Here is a tiny trained network, its code and every weight. The questions are about switching its units off for an input and a target symbol, where a switched-off unit gives its printed mean instead of its output.

import numpy as np


def w(rows, s, z=0):
    codes = np.array(rows[::2]) - 128.0
    scale = np.full(codes.shape[1], s)
    scale[-1] = z or s
    return codes * scale


def f(y):
    return y / 2 * (1 + np.tanh(0.7978845608 * (y + 0.044715 * y**3)))


def softmax(a):
    e = np.exp(a - a.max(-1, keepdims=True))
    return e / e.sum(-1, keepdims=True)


def log_softmax(a):
    a = a - a.max(-1, keepdims=True)
    return a - np.log(np.exp(a).sum(-1, keepdims=True))


def net(x, mask):
    ids = ['ΔΞΠΨΩαβζηλμ'.index(c) for c in x.split()]
    T = len(ids)
    res = E[ids] + P[:T]
    u = 0
    for l in range(2):
        q, k, v = (res @ M[l].T for M in (Q, K, V))
        z = softmax(np.where(np.tri(T) > 0, q @ k.T / 2**0.5, -1e9)) @ v
        res = res + np.where(mask[u], z, O[l][:, -1]) @ O[l][:, :-1]
        u += 1
        y = f(res @ A[l][:, :-1].T + A[l][:, -1])
        res = res + np.where(mask[u : u + 12], y, B[l][:, -1]) @ B[l][:, :-1]
        u += 12
    return log_softmax(res[-1] @ U[:, :-1].T + U[:, -1])


Q, K, V, O, A, B = {}, {}, {}, {}, {}, {}
E = w([
[74,102,161,136,30,183,149,107,160,99,145,117],'Δ',
[79,116,136,160,43,153,164,83,149,109,137,172],'Ξ',
[157,223,61,215,153,133,20,113,129,130,161,176],'Π',
[80,91,111,60,23,111,111,136,136,125,136,122],'Ψ',
[115,136,140,51,16,182,152,140,152,95,127,70],'Ω',
[106,149,109,124,112,149,131,115,145,61,14,134],'α',
[81,150,3,75,123,118,204,161,243,161,117,169],'β',
[183,72,83,76,126,105,161,42,170,141,155,227],'ζ',
[220,100,126,65,154,194,134,110,38,119,115,91],'η',
[77,69,100,148,168,179,79,202,186,152,117,156],'λ',
[112,60,151,149,144,146,92,168,32,187,100,127],'μ',
],0.0053)
P = w([
[30,170,139,119,150,71,115,36,50,4,182,163],'0',
[53,173,140,80,156,141,96,39,79,101,166,138],'1',
[82,164,144,80,148,165,81,45,109,124,147,120],'2',
[100,162,142,91,120,165,91,90,107,139,135,154],'3',
[120,145,140,104,118,169,98,113,126,146,126,152],'4',
[142,132,139,120,107,173,113,129,127,155,113,161],'5',
[155,109,124,140,103,161,125,144,127,159,103,158],'6',
[171,84,107,158,111,163,136,159,129,166,101,152],'7',
[183,69,93,177,100,156,145,169,131,172,95,157],'8',
[209,61,65,185,107,166,174,191,127,188,92,136],'9',
[208,50,57,205,103,155,181,202,121,187,89,145],'10',
[235,38,36,196,104,149,193,231,125,196,87,131],'11',
],0.0039)
Q[0] = w([
[176,89,52,135,47,216,117,142,142,136,87,205],'L0H1',
[22,127,46,78,129,253,58,73,51,127,172,148],'L0H1',
],0.011)
K[0] = w([
[206,155,81,201,169,112,82,133,124,139,124,154],'L0H1',
[171,82,140,122,226,129,132,139,131,142,2,198],'L0H1',
],0.013)
V[0] = w([
[107,189,142,141,128,142,134,166,135,88,42,69],'L0H1',
[88,5,146,76,63,142,221,130,128,110,78,112],'L0H1',
],0.018)
O[0] = w([
[100,104,47,110,96,211,160,172,75,61,133,103,125],'L0H1',
[91,168,202,54,142,161,208,187,110,117,118,254,3],'L0H1',
],0.007,0.0052)
A[0] = w([
[159,126,127,147,126,124,160,96,185,168,163,123,108],'L0N1',
[179,164,199,133,26,202,140,175,200,199,115,104,166],'L0N2',
[160,95,87,176,133,115,88,138,133,86,65,2,63],'L0N3',
[173,65,138,187,115,147,121,182,126,170,98,79,80],'L0N4',
[159,14,124,70,162,202,156,202,193,170,130,68,142],'L0N5',
[106,144,47,145,51,238,111,197,84,143,157,147,196],'L0N6',
[111,182,180,29,133,137,132,133,142,150,81,200,179],'L0N7',
[56,137,163,86,175,158,131,141,152,86,150,170,176],'L0N8',
[122,145,154,167,78,111,126,130,161,185,112,19,5],'L0N9',
[111,202,107,56,80,153,192,126,145,137,96,184,24],'L0N10',
[102,166,199,166,113,180,181,181,112,115,129,137,68],'L0N11',
[79,187,104,106,144,169,149,120,202,133,58,105,179],'L0N12',
],0.0081,0.0026)
B[0] = w([
[181,197,106,114,87,159,134,137,131,108,126,77,144],'L0N1',
[138,134,34,151,150,52,61,121,99,113,88,90,140],'L0N2',
[42,94,115,118,79,164,184,130,47,120,133,185,254],'L0N3',
[180,97,106,159,117,223,57,170,181,124,131,124,178],'L0N4',
[128,187,139,172,191,109,176,75,113,194,143,148,151],'L0N5',
[108,120,148,94,62,133,150,129,138,115,2,127,178],'L0N6',
[95,115,96,104,40,170,124,147,51,158,117,210,149],'L0N7',
[91,188,122,104,95,254,104,194,128,206,181,200,141],'L0N8',
[172,169,164,93,126,100,67,219,138,134,231,166,172],'L0N9',
[172,157,150,75,95,150,75,190,122,37,198,198,137],'L0N10',
[137,180,130,184,147,240,178,239,86,89,227,107,127],'L0N11',
[104,171,132,134,67,106,166,84,173,184,122,103,144],'L0N12',
],0.0089,0.0079)
Q[1] = w([
[146,155,147,125,2,174,115,231,67,89,187,226],'L1H1',
[94,86,155,138,220,59,168,161,153,67,99,52],'L1H1',
],0.023)
K[1] = w([
[229,101,58,57,130,148,236,230,165,171,155,165],'L1H1',
[82,232,138,4,114,126,147,135,153,56,214,154],'L1H1',
],0.015)
V[1] = w([
[18,168,81,188,115,110,123,158,250,151,126,155],'L1H1',
[96,125,201,177,179,154,70,209,62,168,83,85],'L1H1',
],0.018)
O[1] = w([
[117,80,76,119,209,75,94,190,102,2,97,172,252],'L1H1',
[61,170,105,53,157,199,62,80,129,103,119,74,124],'L1H1',
],0.0082,0.0017)
A[1] = w([
[130,145,187,175,184,201,125,195,123,90,183,91,3],'L1N1',
[188,153,164,162,149,109,140,76,183,157,135,111,108],'L1N2',
[96,183,100,187,180,115,147,90,71,58,181,157,119],'L1N3',
[136,148,106,85,103,131,125,185,89,113,210,93,84],'L1N4',
[151,132,145,138,127,74,145,59,133,112,9,101,237],'L1N5',
[109,60,89,74,111,79,113,91,88,153,116,117,207],'L1N6',
[170,122,90,66,153,88,84,139,161,78,127,133,146],'L1N7',
[104,126,131,65,145,156,96,57,152,105,121,112,127],'L1N8',
[162,135,157,204,105,114,145,110,170,149,128,149,202],'L1N9',
[138,53,170,111,149,187,105,183,104,163,170,153,71],'L1N10',
[183,101,94,144,178,73,58,93,143,158,202,79,133],'L1N11',
[156,89,128,133,162,91,155,160,111,96,104,121,9],'L1N12',
],0.012,0.0042)
B[1] = w([
[131,121,171,126,99,76,246,107,147,48,88,52,132],'L1N1',
[68,153,139,93,46,161,131,153,131,100,115,150,151],'L1N2',
[109,185,113,194,118,129,130,28,137,138,156,171,186],'L1N3',
[194,135,175,128,174,133,134,154,188,134,110,117,205],'L1N4',
[113,109,89,143,214,143,64,97,182,157,173,88,214],'L1N5',
[94,140,165,143,130,165,174,190,139,122,120,136,254],'L1N6',
[144,61,133,132,138,160,122,143,184,170,132,50,188],'L1N7',
[151,152,102,167,180,70,157,171,44,163,159,119,200],'L1N8',
[173,66,144,137,163,111,163,100,111,152,112,110,199],'L1N9',
[68,96,102,91,168,90,82,82,152,129,127,120,198],'L1N10',
[200,167,119,32,91,67,97,98,82,89,95,139,185],'L1N11',
[105,179,127,110,49,70,101,159,137,174,154,81,173],'L1N12',
],0.013,0.0073)
U = w([
[80,151,126,166,50,22,132,192,160,133,181,129,54],'Δ',
[132,202,103,220,136,111,101,1,134,97,183,233,85],'Ξ',
[140,138,234,74,156,133,144,214,185,126,143,140,53],'Π',
[115,197,129,134,204,70,149,181,24,168,196,138,86],'Ψ',
[55,101,194,46,172,84,55,142,132,164,161,223,5],'Ω',
[188,65,157,183,141,25,220,125,83,126,111,177,158],'α',
[84,88,84,137,28,219,95,208,50,2,16,227,231],'β',
[67,52,61,203,232,215,71,127,216,176,162,88,231],'ζ',
[84,168,173,92,24,185,185,60,152,229,133,70,107],'η',
[214,101,84,32,164,84,38,90,155,141,105,69,121],'λ',
[68,160,129,99,156,51,236,82,168,91,108,79,45],'μ',
],0.0029,0.0024)

Each question gives the input, a string of symbols that net reads in full, and the target symbol t.
The units are the heads (2 rows each of Q, K, V and O) and the neurons (one row each of A and B). Each row of codes is followed by its name. A weight is (code - 128) times the scale printed after its matrix; where a second scale follows, it is the last column's (O, A, B and U).
mask holds one flag per unit, layer by layer, with each layer's heads first. A switched-off unit (its flag False) gives its mean, the last column of its rows in O or B, instead of its output. The means were averaged over made-up inputs and are rounded, as every weight is.
A unit's drop is (log p(t) with every unit on - log p(t) with that unit switched off) / (log p(t) with every unit on - log p(t) with every unit switched off).
The circuit of an input: a set's keep is (log p(t) with only the set's units on - log p(t) with every unit switched off) / (log p(t) with every unit on - log p(t) with every unit switched off). Starting from the 12 units with the biggest drops (on a tie, the unit counted first), units are removed one at a time, each time the one whose removal leaves the highest keep (on an exact tie, the one counted first), for as long as the keep stays at least 0.8.
circuit, biggest first: the units of the circuit, biggest drop first
unit that matters most: the unit with the biggest drop
top k neurons: the k neurons with the biggest drops, biggest first
k most important neurons of layer l: the k neurons of layer l with the biggest drops, biggest first
input λ Π λ α Π Δ, target β: circuit, biggest first -> [L0H1, L0N3, L1N5, L1N7]
input α Π β α Ψ, target ζ: unit that matters most -> L1N5
input Ψ α ζ Δ η Π ζ μ α β α Π, target Δ: circuit, biggest first -> [L1H1, L1N12]
input η η α α Ξ Π, target ζ: top 2 neurons -> [L1N5, L0N6]
input η α Π Π β, target Δ: circuit, biggest first -> [L0H1, L0N3, L1H1, L1N12]
input Δ η Π, target Ξ: circuit, biggest first -> [L1N3, L0H1, L1H1]
input Δ α β Ψ α ζ, target α: circuit, biggest first -> [L1H1, L1N9]
input α ζ Π α Π β Ξ α μ, target Ψ: 2 most important neurons of layer 0 -> [L0N4, L0N12]
input Π Π α Ω α η α μ ζ, target Ψ: circuit, biggest first -> [L1H1, L1N8, L0N4]
input ζ Ξ Π, target λ: circuit, biggest first -> [L1N11, L0H1, L0N3, L1H1]
input α Π μ η, target ζ: top 4 neurons -> [L1N5, L0N9, L0N8, L0N10]
input η Ξ α λ Ω Ξ, target ζ: circuit, biggest first -> [L1H1, L1N7, L0N3]
input α ζ α Π, target ζ: top 2 neurons -> [L1N5, L0N9]
input Π α β Δ, target ζ: unit that matters most -> L1N5
input β β Π, target Ξ: circuit, biggest first -> [L1N3, L1H1]
input α α α μ Ξ, target Ψ: circuit, biggest first -> [L1H1, L1N8, L0N12]
input Π ζ β, target λ: circuit, biggest first -> [L0H1, L1N11, L0N3, L0N6]
input Ξ μ Δ μ Ω α Δ μ η, target Ψ: top 2 neurons -> [L1N8, L0N3]
input ζ Ψ ζ α, target α: top 2 neurons -> [L1N9, L0N7]
input α η α, target η: circuit, biggest first -> [L1H1]
input η α α α η Δ α, target η: circuit, biggest first -> [L0H1, L1H1]
input β α β, target Δ: top 3 neurons -> [L1N12, L0N12, L0N8]
input Δ α Π λ α α Π η, target η: 2 most important neurons of layer 0 -> [L0N3, L0N8]
input Ω Δ Π Π α, target β: top 2 neurons -> [L0N3, L0N10]
input ζ ζ μ Ξ, target Ψ: circuit, biggest first -> [L0H1, L1H1, L1N8]
input α Ω Ξ, target β: top 4 neurons -> [L0N6, L0N8, L0N9, L1N5]
input Π α Π, target β: unit that matters most -> L0H1
